Below are the code and all the weights of a small trained network. Each question names an input and a class and asks about switching units off, where a switched-off unit gives its printed mean instead of its output.

import numpy as np


def w(rows, s, z=0):
    codes = np.array(rows[::2]) - 128.0
    scale = np.full(codes.shape[1], s)
    scale[-1] = z or s
    return codes * scale


def f(y):
    return y / 2 * (1 + np.tanh(0.7978845608 * (y + 0.044715 * y**3)))


def log_softmax(a):
    a = a - a.max(-1, keepdims=True)
    return a - np.log(np.exp(a).sum(-1, keepdims=True))


def net(x, mask):
    res = np.array(x, float).reshape(1, 7) / 4 @ E
    y = f(res @ A[0][:, :-1].T + A[0][:, -1])
    res = res + np.where(mask, y, B[0][:, -1]) @ B[0][:, :-1]
    return log_softmax(res[-1] @ U[:, :-1].T + U[:, -1])


A, B = {}, {}
E = w([
[60,110,219,87,178,68],'x0',
[127,127,128,129,130,128],'x1',
[88,81,81,44,2,102],'x2',
[216,103,205,167,78,33],'x3',
[41,178,90,224,84,69],'x4',
[156,140,18,68,195,18],'x5',
[130,128,130,125,130,128],'x6',
],0.0074)
A[0] = w([
[78,160,98,120,138,169,131],'n0',
[163,128,62,88,175,38,71],'n1',
[179,181,91,195,254,114,116],'n2',
[104,49,104,116,82,114,85],'n3',
[132,154,197,186,246,178,140],'n4',
[81,174,118,160,106,108,63],'n5',
[74,121,83,197,141,65,97],'n6',
[193,119,151,49,132,167,71],'n7',
[227,109,157,139,93,88,89],'n8',
[231,106,57,154,101,175,130],'n9',
[71,136,212,136,77,189,102],'n10',
[17,47,156,108,230,72,128],'n11',
[82,146,89,119,152,190,74],'n12',
[108,182,100,193,93,75,102],'n13',
[120,86,82,43,54,134,154],'n14',
[98,125,75,66,194,212,140],'n15',
[152,96,195,40,170,144,179],'n16',
[144,104,73,112,148,64,113],'n17',
[95,190,97,170,92,99,80],'n18',
[166,50,92,89,159,118,254],'n19',
[97,96,97,74,67,102,103],'n20',
[175,99,155,163,95,86,84],'n21',
[72,119,205,85,160,90,100],'n22',
[80,210,91,92,141,156,164],'n23',
[167,151,144,196,204,95,132],'n24',
[147,164,153,170,171,153,90],'n25',
[203,175,184,123,100,98,80],'n26',
[148,147,148,131,170,133,63],'n27',
[80,197,109,49,140,198,69],'n28',
[146,142,163,210,185,135,72],'n29',
[70,75,208,89,156,84,172],'n30',
[75,80,120,102,105,87,179],'n31',
[196,79,150,166,126,42,188],'n32',
[249,122,119,46,139,181,111],'n33',
[78,172,66,206,114,71,117],'n34',
[116,79,123,92,77,131,44],'n35',
[118,138,62,125,193,58,129],'n36',
[39,132,131,216,96,82,83],'n37',
[62,114,121,121,168,150,134],'n38',
[161,190,151,130,212,159,73],'n39',
[169,124,50,176,117,191,183],'n40',
[136,139,93,78,167,73,81],'n41',
[156,123,59,178,110,156,78],'n42',
[113,127,114,146,129,109,77],'n43',
],0.0096,0.0076)
B[0] = w([
[106,71,180,120,108,99,170],'n0',
[159,39,143,158,112,172,200],'n1',
[136,182,142,25,74,116,232],'n2',
[150,180,132,23,169,131,151],'n3',
[139,161,132,80,78,118,255],'n4',
[101,96,101,100,170,172,146],'n5',
[101,139,148,139,172,209,181],'n6',
[75,134,89,131,210,216,169],'n7',
[104,81,179,100,190,65,182],'n8',
[176,162,50,198,155,57,193],'n9',
[255,74,103,179,68,198,206],'n10',
[172,156,62,175,132,69,229],'n11',
[150,59,156,87,168,44,159],'n12',
[76,136,114,122,185,159,180],'n13',
[148,213,122,69,100,99,214],'n14',
[62,76,183,139,123,72,216],'n15',
[86,174,107,207,140,179,229],'n16',
[178,74,171,141,82,178,179],'n17',
[113,147,83,106,184,151,160],'n18',
[78,162,198,159,96,164,248],'n19',
[153,185,156,35,123,110,178],'n20',
[118,34,193,92,174,64,160],'n21',
[169,137,29,161,183,96,188],'n22',
[130,93,218,176,124,89,195],'n23',
[139,167,126,69,95,111,205],'n24',
[164,115,127,51,94,144,163],'n25',
[112,66,160,114,153,114,160],'n26',
[137,129,85,80,153,128,130],'n27',
[123,50,183,100,161,72,169],'n28',
[141,126,101,74,111,139,180],'n29',
[154,172,58,166,149,92,234],'n30',
[124,177,108,130,92,124,199],'n31',
[62,106,199,151,136,98,234],'n32',
[48,174,104,169,209,210,213],'n33',
[81,155,156,130,186,182,207],'n34',
[196,124,37,20,166,143,138],'n35',
[199,73,146,188,40,213,207],'n36',
[67,109,92,103,158,216,204],'n37',
[112,94,139,158,118,76,170],'n38',
[138,149,130,68,135,125,176],'n39',
[159,163,98,176,119,46,204],'n40',
[173,83,82,138,90,208,168],'n41',
[133,108,65,143,155,95,148],'n42',
[140,111,111,92,154,175,120],'n43',
],0.007,0.0087)
U = w([
[68,170,124,115,214,199,101],'0',
[152,193,132,8,92,107,100],'1',
[198,75,134,150,70,185,121],'2',
[89,82,185,107,168,41,99],'3',
[97,207,158,160,88,101,252],'4',
[167,193,63,179,167,52,81],'5',
],0.013,0.012)

Each question gives the input, the list of numbers given to net, and the class t.
The units are the neurons (one row each of A and B). Each row of codes is followed by its name. A weight is (code - 128) times the scale printed after its matrix; where a second scale follows, it is the last column's (A, B and U).
mask holds one flag per neuron, in row order. A switched-off neuron (its flag False) gives its mean, the last column of its row in B, instead of its output. The means were averaged over made-up inputs and are rounded, as every weight is.
A unit's drop is (log p(t) with every unit on - log p(t) with that unit switched off) / (log p(t) with every unit on - log p(t) with every unit switched off).
The circuit of an input: a set's keep is (log p(t) with only the set's units on - log p(t) with every unit switched off) / (log p(t) with every unit on - log p(t) with every unit switched off). Starting from the 12 units with the biggest drops (on a tie, the unit counted first), units are removed one at a time, each time the one whose removal leaves the highest keep (on an exact tie, the one counted first), for as long as the keep stays at least 0.8.
units of the circuit, in order: the units of the circuit, biggest drop first
most important unit: the unit with the biggest drop
k most important neurons: the k neurons with the biggest drops, biggest first
drop of u: that unit's drop, to one decimal
input [-7,-6,7,3,-8,2,3], class 0: units of the circuit, in order -> n33
input [0,-8,5,-8,1,-8,4], class 2: 3 most important neurons -> n10, n32, n8
input [-7,3,6,5,3,-5,-6], class 5: units of the circuit, in order -> n9, n40, n19
input [-2,-3,-3,4,1,3,-7], class 3: 2 most important neurons -> n16, n32
input [8,-4,-1,4,8,-1,5], class 0: units of the circuit, in order -> n37, n6
input [6,-4,3,-1,2,8,6], class 2: units of the circuit, in order -> n36, n1
input [8,6,7,-5,1,-7,-8], class 5: units of the circuit, in order -> n30, n22, n11, n19
input [-4,-3,-4,6,2,5,4], class 3: 2 most important neurons -> n32, n8
input [2,-8,7,8,7,1,-1], class 3: 3 most important neurons -> n21, n32, n33
input [4,5,-7,7,3,2,-3], class 1: 2 most important neurons -> n2, n24
input [8,3,2,-4,1,7,0], class 5: 4 most important neurons -> n11, n30, n22, n10
input [5,7,6,6,3,8,4], class 2: 4 most important neurons -> n1, n36, n17, n41
input [6,0,-3,8,-5,-7,-1], class 3: 4 most important neurons -> n8, n21, n32, n26
input [7,-8,7,-4,-7,0,-7], class 4: most important unit -> n16
input [-6,-8,8,0,7,-2,-2], class 1: 2 most important neurons -> n14, n20
input [-2,6,2,0,-6,8,8], class 2: 3 most important neurons -> n1, n36, n17
input [-8,-1,4,-4,-7,-7,-5], class 5: units of the circuit, in order -> n9, n40
input [6,-8,-8,8,-4,4,1], class 1: 3 most important neurons -> n2, n24, n4
input [5,1,-3,3,4,1,-3], class 5: 4 most important neurons -> n11, n19, n22, n30
input [-8,0,1,-6,-5,-1,3], class 5: units of the circuit, in order -> n9
input [-8,0,-6,0,8,-6,7], class 0: 3 most important neurons -> n37, n34, n13
input [2,-4,6,8,-1,8,5], class 2: drop of n1 -> 0.6
input [5,-5,8,5,7,-7,3], class 1: drop of n20 -> 0.2
input [4,7,-6,-7,5,0,-2], class 3: drop of n28 -> 0.1
